Each row has a name. Each question is about the rows just above it.

[121 126 126 126  39 126 102] : busa
[124 124 171 124 124 124 124] : Kure
[121 126 112 130  39 110 129] : tem
[101 152 154 152 141 118 121] : nodag
[121 126 112 141  39 141 107] : tet
Repeated in nodag: => [152]
Which value appears more than once in tet? => [141]
The value that Kure holds more than once: => [124]
The value that busa holds more than once: => [126]
[101 152 154 152 141 118 121] is in which row? => nodag
[121 126 112 141  39 141 107] is in which row? => tet

[117 113 117 140 118 117 113 117 119 105] : zev
[116 121 115  93 117 145  55 151 156 150] : duse
[129 123 167 135 151  99  55 114  96 144] : pobu
[151 103 173 157 144 104  99  99 102 108] : runad
Repeated in runad: => [99]
Which row holds [117 113 117 140 118 117 113 117 119 105]? => zev
Which row holds [116 121 115  93 117 145  55 151 156 150]? => duse
Which row holds [151 103 173 157 144 104  99  99 102 108]? => runad

[111 112 112  53 103 142  98 141 115 155 141 122 158 137] : mive
[103 112 112  53 106 142  98 106 115 155 141 122 106 106] : suro
[116 177 157 144  79 109 120 135 118 130 142 168 106 100] : dezu
[111 112 112  53 103 142  98 141 115 155 141 122 158 137] is in which row? => mive

[131 126 112 135 102 123 136  99 107 103 142 143 147 213 151 132 108 147
 121 134 101 156 142 137 142 129 142 129  94 109 124 112 142 123 109 127
 134 139 148 203 144  84 171 144 163 183  81 156 156 132 140 104 141 125
 134 135 124 135 145 129 129 138 111 142]  bure
[133 134 121 111 127 133 129 121 105 121 151 136 129 123 126 124 137 139
 133 123 132 128 116 128 124 132 118 125 129 125 134 129 112 129 103 114
 116 151 112 137 140 125 127 150 128 122 107 130 144 138 134 138 124 123
 112 121 133 121 100 128 154 141 108 120]  godu
[131 126 112 135 144 123 136  99 107 103 135 143 147 213 151 132 108 147
 121 134 101 144 101 137 142 129 142 154  94 109 124 112 119 123  99 127
 134 139 148 203 144  84 171 144 163  99  81 156 156 130 134 149 134 128
 134 144 109 124 125 106  99 131 132 115]  mivap
Whose row is [131 126 112 135 102 123 136  99 107 103 142 143 147 213 151 132 108 147
 121 134 101 156 142 137 142 129 142 129  94 109 124 112 142 123 109 127
 134 139 148 203 144  84 171 144 163 183  81 156 156 132 140 104 141 125
 134 135 124 135 145 129 129 138 111 142]? => bure
Whose row is [131 126 112 135 144 123 136  99 107 103 135 143 147 213 151 132 108 147
 121 134 101 144 101 137 142 129 142 154  94 109 124 112 119 123  99 127
 134 139 148 203 144  84 171 144 163  99  81 156 156 130 134 149 134 128
 134 144 109 124 125 106  99 131 132 115]? => mivap
Whose row is [133 134 121 111 127 133 129 121 105 121 151 136 129 123 126 124 137 139
 133 123 132 128 116 128 124 132 118 125 129 125 134 129 112 129 103 114
 116 151 112 137 140 125 127 150 128 122 107 130 144 138 134 138 124 123
 112 121 133 121 100 128 154 141 108 120]? => godu

[104 145 101 152 133 158 115 153 102]  fomot
[107 166  86 128 152 139 127 138 122]  somoz
[117 134  86 155 128 150 126 103  91]  vive
[117 134  86 155 128 133 154 186 113]  vife
[118 111 111 139 123 149 117 111  95]  sugu
[ 93 153  99 133 142 124 137 101 124]  gidu
[109 148 107 104 163 128 134 139 118]  rezi
[111 116 113 138 144 153 129 103  82]  Nobi
[116 133 133 126 160 133 139 106 133]  fomoz
Which value appears more than once in sugu? => [111]
The value that gidu holds more than once: => [124]
Which value appears more than once in fomoz? => [133]

[139 120 120 128 126 139 139 129 123 103 139]  rivo
[142 128 129 127 128 128 116 134 121 109 117]  Lide
[128 133 129 141 107 135 133 141 130 128 137]  bere
[158 164 105 138 128 125 186 160 108 197 171]  sep
[ 73 104 210 127 159 121 100 111 144 110 115]  Binod
[112 120 140 141 142 141 133 118 141 141 144]  Vul
Which value appears more than once in Vul? => [141]
[139 120 120 128 126 139 139 129 123 103 139] is in which row? => rivo
The row with [112 120 140 141 142 141 133 118 141 141 144] is => Vul
Which value appears more than once in Lide? => [128]
Where do [158 164 105 138 128 125 186 160 108 197 171] appear? => sep

[122 140 127 140 143 128 127 127 128 128 125 140] = mag
[ 60 153 123 147 144 157 116 110  76 124 124 108] = nulol
[146 133 130 130 133 130 149 130 124 130 138  94] = fefar
[ 52 130 200 132  81  79 113  79 111 138  86 103] = kevab
[130 128 130 126 140 141 149 130 124 130 138  94] = bilug
[135 128 122 127 132 132 129 124 129 127 131 130] = durod
[132 130 122 121 117 128 133 129 126 128 130 120] = ral
[123 128 132 128 125 124 127 131 127 129 126 126] = Rir
[148 128 108 126 140 141 132 117 133 126 139 134] = lasen
Which value appears more than once in kevab? => [79]
The value that lasen holds more than once: => [126]
The value that bilug holds more than once: => [130]
[132 130 122 121 117 128 133 129 126 128 130 120] is in which row? => ral
The value that nulol holds more than once: => [124]
Which row holds [ 52 130 200 132  81  79 113  79 111 138  86 103]? => kevab

[189 185 107 103 105 201 188  97 188 112 196 119 214  93 103  96 112  96
 103 102 111] : pazef
[167 167 116 167 115 177 170 111 167 119 173 122 167 109 114 111 119 111
 114 114 118] : sir
[108 120 122 105 126 109 110 123 108 125 107 133 110 122 109 134 132 109
 127 127 136] : das
[173 167 104 153 103 176 164  94 171 110 177 121 192  89 101  94 113  94
 100 100 112] : Mago
[110 164 112 154 111 171 161 104 164 117 110 123 182 101 110 105 118 105
 109 109 117] : sebes
Whose row is [167 167 116 167 115 177 170 111 167 119 173 122 167 109 114 111 119 111
 114 114 118]? => sir
Whose row is [110 164 112 154 111 171 161 104 164 117 110 123 182 101 110 105 118 105
 109 109 117]? => sebes
Whose row is [173 167 104 153 103 176 164  94 171 110 177 121 192  89 101  94 113  94
 100 100 112]? => Mago
Whose row is [108 120 122 105 126 109 110 123 108 125 107 133 110 122 109 134 132 109
 127 127 136]? => das

[118 120 147 106 156]  pas
[125 106  66 133 106]  veras
[111 111 111 111 130]  zekeb
[117 148 128 122 128]  Pif
[123 212 149 136 142]  Tor
Repeated in veras: => [106]
The value that zekeb holds more than once: => [111]
Whose row is [117 148 128 122 128]? => Pif

[ 98 110  98 140 137 152 113 149 116 143 120 111 137 128 131 167 129 116
 163  79 145 132 101 128 174 123 122 103 127 103 104 125 125  96  57 102
 134 171 120  78 131 128 129 103 144  84 120 137 129 179  97 134 151 112
 114  85 182 156] -> kiv
[128 128 128 128 128 128 128 127 128 128 129 128 128 128 127 128 128 128
 128 128 128 128 128 128 128 128 128 128 128 128 128 128 128 128 128 128
 128 128 128 128 127 128 128 128 128 128 128 127 127 128 128 128 129 128
 128 128 128 128] -> sot
[138 139 158 132 113 122 133  96 164  95 170 179  68 162 146 167 124 113
 101 120 122 135 152 140 141  96 128 144 117 103 149  73 126  76 155  67
 123 115 144 159 164 143 164  82 107 156  83 148  73 164 157 120 133 134
 123  96  87 161] -> gotu
[111 129 155 157 133  79 122 123 138 103  77 140 124  83 127 123 148 114
 148 125  76 183 123 105  79 136 157 135 121 152 149 117 111 169 128 160
  98  79 131 161 106  86 114 141 114  92 111 110 107  77 110  99 142 120
  79 127 126  87] -> nefa
[101  89  95 102 129 189 182 133 131 106 142  85 180 125 116 136 196 127
 114 140 165  79 153 132  84 176 139 112 145 132 145 195 126 147  94 142
 123 127 120 118 174 177 179 217 159 147 150  90 150  87 118 187 155  96
 130 135  97 127] -> subit
[122 144 152 147 134  53 126 123 134  79 100 140 100 115 113  94 104 113
 136 119  61 199 192 105  91 120 151 171 132 144 164 108 132 150 118 133
  77  95 149 149 135 118 131 123  96 124  91 117 132  97 138 102 106 100
 129 166  88 106] -> Dop
[165 159 124 129 145  68 111 154 110 124 112 102 116 143  92  59  46 141
 138 127 107 165 191 112  89 113 101 172 155 141 115 147 152 141 118 130
  96 120 149 102 116 132 104 102 107 140 124 144 177 121 157 117  69 117
 128 204 117 125] -> guvu
[133 137 147 143 133  91 116 129 124 131  88 130 134  94 124 103 128 132
 139 142  97 157 111 113 118 135 139 132 124 154 131 130 120 171 150 170
 118 111 127 151  91  90  96 139 120 108 135 119 128  84 120 104 124 137
 137 146 138  89] -> subo
[189 132 154 158 134 151 119 133 184 134 134 138  89 139 131 198 126 126
 129 116 189 111  69 130 166 104  67 108 137 105  64 141 101  86 147  70
 132 152 142 136 116 101 133  67 133 108 107 178  37 137 149 154 161 172
 132  71 197 161] -> Mok
[133 137 147 143 133  91 116 129 124 131  88 130 134  94 124 103 128 132
 139 142  97 157 111 113 118 135 139 132 124 154 131 130 120 171 150 170
 118 111 127 151  91  90  96 139 120 108 135 119 128  84 120 104 124 137
 137 146 138  89] is in which row? => subo
Which row holds [138 139 158 132 113 122 133  96 164  95 170 179  68 162 146 167 124 113
 101 120 122 135 152 140 141  96 128 144 117 103 149  73 126  76 155  67
 123 115 144 159 164 143 164  82 107 156  83 148  73 164 157 120 133 134
 123  96  87 161]? => gotu

[123 123 104 203 101  97 188 161 119 161  90 109 104 109 128 142  98 163
 151]  Felu
[139 114 185 131 122 133  96 185 110 111 121 130 127 146 197 132 146 149
 185]  ranu
[138  71 139  78 144  90 150 138 129 124 109 150 146 128 113 141 120 181
 125]  lik
[137 176  83  73 106 106  86  81 199 179 117 203 106  81 136 144  94 106
  81]  dig
Whose row is [137 176  83  73 106 106  86  81 199 179 117 203 106  81 136 144  94 106
  81]? => dig
The row with [138  71 139  78 144  90 150 138 129 124 109 150 146 128 113 141 120 181
 125] is => lik
[139 114 185 131 122 133  96 185 110 111 121 130 127 146 197 132 146 149
 185] is in which row? => ranu
The row with [123 123 104 203 101  97 188 161 119 161  90 109 104 109 128 142  98 163
 151] is => Felu

[131 124 107  70 155 122 156 111 154 120 119 109  56 130 158] -> pegak
[144 135 147  93 121 152 120 145 124 152 152 107  90 170 141] -> zupal
[128 134 142 166 101 139  94 139  94 136 139 144 166 138 100] -> fiz
[124 133 125 150 133 132 129 122 136 128 122 112 157 149 137] -> mevut
[125 124 122 144 128 129 126 117 131 128 125 125 161 148 131] -> sebal
[144 135 147  93 121 152 120 145 124 152 152 107  90 101 120] -> non
[128 133 121 156 136 116 139 127 144 128 129 130 154 167 135] -> fuma
[115 112 103 151 152  99 144 106 145  97 111 130 147 153 144] -> rigu
[144 135 147  93 121 152 144 145 144 167 144 114 108 111 101] -> gula
Which value appears more than once in fuma? => [128]
Repeated in gula: => [144]

[ 97 150 147 122 140 137 112] : Gafug
[ 60 184 172 103 125 154  96] : Bup
[ 97 150 147 122 140 137  94] : Guzu
[147 115 118 125 125 125 125] : Pok
[121 136 138 122 131 138 125] : zizum
[ 60 154 172 103 154 154  96] : taze
Repeated in Pok: => [125]
Which value appears more than once in taze? => [154]
The value that zizum holds more than once: => [138]
The row with [ 97 150 147 122 140 137  94] is => Guzu
Whose row is [121 136 138 122 131 138 125]? => zizum

[149 110 147 145 148 105 101 141 110 160 137 126 131  79 125 108 160 108
  80 110  95  86 165 111  68 160 110 122 143 115 158 133  92 145 137 155
 164  99 123 165  96  71 191 196 124 136 121 117 183  79  98 126  87 138
 117 102] = mar
[ 88 126  66 112 114 115 148 160 134 167  98 144 111  94 116 135 166  85
  99 127 141 100 159  79 115 106 135  81 145 149  80 150 151 108 127 104
 124 166 150  85 183 127  75 157 115 149 111 153  90  99 151  89 142 111
 131 120] = fad
[ 88 126  66 115 114 115 148 160 134 167  98 144 111  94 116 135 166  85
  99 127 141 100 159  79 115 106 135  81 145 149  80 150 115 108 127  82
 130 169 158 114 178 141  70 157 122 182  96 112 116  94 140  60 136 112
 108 107] = keka
[114 125 112 132 159 101 110 135 109 154 111 192 118  59  97 114 182  78
 103 113 131  94 176 123  82 135  92 104 164 148 110 103 111 114 140 115
 166 127 148 133 148 105 150 157 114 164 111  88 170  75  87  82 135 101
  83 113] = susak
[ 70 144 120 133 110 129 195 113 144 135 142 114 117 126 126 113 141 155
 154 123 119 160 131 183 133 115 157 143 150 174 111 133 176 117 121 105
 104 140 129  63 153 108 183  88  99 102 146 177  85 138 118 165 190  62
 120 180] = tati
[133 128 153  95  91 157 122 100 118  93 116  85 130 163 161 156 111 147
 181 110 167 160 111 164 143  85 137 150  69 124 170 110 189 132 111 116
 122 119 122  97 123 175 102  87 157 103 143 167 107 198 156 158 141 116
 168  90] = sebek
Whose row is [133 128 153  95  91 157 122 100 118  93 116  85 130 163 161 156 111 147
 181 110 167 160 111 164 143  85 137 150  69 124 170 110 189 132 111 116
 122 119 122  97 123 175 102  87 157 103 143 167 107 198 156 158 141 116
 168  90]? => sebek
The row with [114 125 112 132 159 101 110 135 109 154 111 192 118  59  97 114 182  78
 103 113 131  94 176 123  82 135  92 104 164 148 110 103 111 114 140 115
 166 127 148 133 148 105 150 157 114 164 111  88 170  75  87  82 135 101
  83 113] is => susak
The row with [149 110 147 145 148 105 101 141 110 160 137 126 131  79 125 108 160 108
  80 110  95  86 165 111  68 160 110 122 143 115 158 133  92 145 137 155
 164  99 123 165  96  71 191 196 124 136 121 117 183  79  98 126  87 138
 117 102] is => mar

[136 119 121 117 109 134  95 128 149 133 128 128 138 136 102 105 133 113
 125 129 124 144 125 125 116 111 118 121 130 139 120 139 116 115 124 101
 134 130 132 155 132 124 123 107 141 114 124 132]  dimav
[106 111 101 110  71 167 132 139 153 135 144 117 155 128  63 116 108 110
 110 142 142 168 127 114  98 101  91 138 139 107 115 151 100 114 121  71
 109 181 121 179  89 146  90 142 144 153 119 117]  nuvu
[135 131 119 105  94 148 113 130 152 115 121 120 142 143  87 105 127 112
 123 123 126 146 128 123 109 116 119 116 134 135 110 146 124 121 132 101
 139 126 132 161 128 129 131 111 137 123 124 119]  des
[102 113  96  89  64 168 128 126 157 143 125 114 150 125  69 108 118 110
 112 155 123 179 134 106  87  99  84 148 151 110 109 144  83 135 130  55
 113 190 131 189 105 145  97 146 140 158 144 103]  Bozuz
[ 94 118  91 104  74 183 130 122 148 146 148 113 154 121  76 104 115 112
 115 140 129 173 143 105  95  85 140 135 152 106 103 149  70 126 119  44
 112 201 135 183  96 148  96 126 148 152 155  94]  Kuvu
[118 121 110 108 110 140 108 125 146 139 138 118 142 126  97 116 124 106
 127 135 125 159 117 115 105 103 118 122 141 139 114 145 122 126 139 101
 129 149 133 163 116 129 124 131 137 136 128 125]  kuzas
[114 120 111 105  74 145 101 127 145 133 157 115 151 124  91 123 105  93
 112 149 126 182 105  94  92 105 111 131 132 141 105 153 105 124 138  87
 108 162 128 167 107 142 115 128 142 146 114 108]  rilu
[ 95 106 152  78  53 181 121 130 161 128 135 129 143 152  74 108 114 105
 117 160 126 170 112 104  98 103 106 133 140 111 105 156  99 126 151  53
 128 168 123 196  98 133  94 152 146 159 140  84]  bof
Whose row is [106 111 101 110  71 167 132 139 153 135 144 117 155 128  63 116 108 110
 110 142 142 168 127 114  98 101  91 138 139 107 115 151 100 114 121  71
 109 181 121 179  89 146  90 142 144 153 119 117]? => nuvu
Whose row is [114 120 111 105  74 145 101 127 145 133 157 115 151 124  91 123 105  93
 112 149 126 182 105  94  92 105 111 131 132 141 105 153 105 124 138  87
 108 162 128 167 107 142 115 128 142 146 114 108]? => rilu
[102 113  96  89  64 168 128 126 157 143 125 114 150 125  69 108 118 110
 112 155 123 179 134 106  87  99  84 148 151 110 109 144  83 135 130  55
 113 190 131 189 105 145  97 146 140 158 144 103] is in which row? => Bozuz

